Below is a small trained network, with its code and all its weights. Each question gives an input and a class and asks what happens when units are switched off, that is, made to give their printed mean instead of their output.

import numpy as np


def w(rows, s, z=0):
    codes = np.array(rows[::2]) - 128.0
    scale = np.full(codes.shape[1], s)
    scale[-1] = z or s
    return codes * scale


def f(y):
    return np.maximum(y, 0)


def log_softmax(a):
    a = a - a.max(-1, keepdims=True)
    return a - np.log(np.exp(a).sum(-1, keepdims=True))


def net(x, mask):
    res = np.array(x, float).reshape(1, 3) / 4 @ E
    y = f(res @ A[0][:, :-1].T + A[0][:, -1])
    res = res + np.where(mask, y, B[0][:, -1]) @ B[0][:, :-1]
    return log_softmax(res[-1] @ U[:, :-1].T + U[:, -1])


A, B = {}, {}
E = w([
[226,251,254,248,14,82,250],'x0',
[249,232,5,9,6,18,97],'x1',
[6,21,229,8,13,14,252],'x2',
],0.0039)
A[0] = w([
[252,244,10,249,241,250,5,142],'n1',
[220,219,12,12,20,10,78,153],'n2',
[223,222,12,19,35,24,55,6],'n3',
[208,244,251,243,15,86,252,213],'n4',
[39,27,24,32,216,179,33,8],'n5',
[29,29,31,14,170,103,57,52],'n6',
[217,242,252,248,26,144,250,212],'n7',
[220,222,9,14,24,17,67,65],'n8',
[22,16,250,247,251,251,180,250],'n9',
[7,13,213,6,31,22,251,230],'n10',
[55,32,18,23,203,159,27,7],'n11',
],0.0039,0.0019)
B[0] = w([
[117,8,7,251,7,251,246,247],'n1',
[38,8,222,252,162,20,116,219],'n2',
[8,6,245,249,205,11,62,197],'n3',
[6,248,6,18,37,122,6,233],'n4',
[7,232,49,54,62,130,14,210],'n5',
[13,239,13,35,26,204,37,204],'n6',
[6,250,12,14,72,79,5,229],'n7',
[18,6,237,250,178,13,85,207],'n8',
[6,29,243,246,240,6,5,249],'n9',
[144,10,17,251,7,223,228,254],'n10',
[7,242,27,36,51,162,14,206],'n11',
],0.0039,0.0064)
U = w([
[38,7,251,252,243,3,2,29],'0',
[43,253,10,8,56,168,6,31],'1',
[135,5,5,246,4,244,246,184],'2',
[205,68,111,63,208,110,134,251],'3',
[253,231,254,3,253,213,252,3],'4',
[253,231,253,3,251,211,254,3],'5',
[253,229,253,1,253,214,250,3],'6',
[252,226,252,3,251,212,253,3],'7',
],0.0038)

Each question gives the input, the list of numbers given to net, and the class t.
The units are the neurons (one row each of A and B). Each row of codes is followed by its name. A weight is (code - 128) times the scale printed after its matrix; where a second scale follows, it is the last column's (A, B and U).
mask holds one flag per neuron, in row order. A switched-off neuron (its flag False) gives its mean, the last column of its row in B, instead of its output. The means were averaged over made-up inputs and are rounded, as every weight is.
A unit's drop is (log p(t) with every unit on - log p(t) with that unit switched off) / (log p(t) with every unit on - log p(t) with every unit switched off).
The circuit of an input: a set's keep is (log p(t) with only the set's units on - log p(t) with every unit switched off) / (log p(t) with every unit on - log p(t) with every unit switched off). Starting from all 11 units, units are removed one at a time, each time the one whose removal leaves the highest keep (on an exact tie, the one counted first), for as long as the keep stays at least 0.8.
units of the circuit, in order: the units of the circuit, biggest drop first
most important unit: the unit with the biggest drop
top k neurons: the k neurons with the biggest drops, biggest first
drop of u: that unit's drop, to one decimal
input [-1,-2,8], class 2: most important unit => n10
input [7,-2,4], class 1: top 3 neurons => (n4; n7; n1)
input [-8,8,-8], class 0: top 2 neurons => (n3; n8)
input [-6,-5,2], class 1: units of the circuit, in order => (n6; n5)
input [-8,-6,-8], class 1: top 2 neurons => (n5; n11)
input [4,-3,-1], class 1: units of the circuit, in order => (n7; n4)
input [-3,4,-5], class 2: top 3 neurons => (n1; n9; n7)
input [8,4,2], class 1: top 3 neurons => (n4; n7; n9)
input [1,2,-7], class 2: top 2 neurons => (n1; n9)
input [8,2,5], class 1: top 2 neurons => (n4; n7)
input [-4,5,-8], class 2: top 2 neurons => (n1; n9)
input [6,-5,-6], class 1: top 3 neurons => (n7; n4; n10)
input [8,-5,3], class 1: top 2 neurons => (n4; n7)
input [1,0,0], class 3: top neuron => (n1)
input [-3,-6,-8], class 2: drop of n1 => 2.7
input [5,8,8], class 0: drop of n9 => -0.1
input [8,-6,-6], class 1: drop of n10 => 0.1
input [0,6,0], class 0: drop of n5 => 0.0
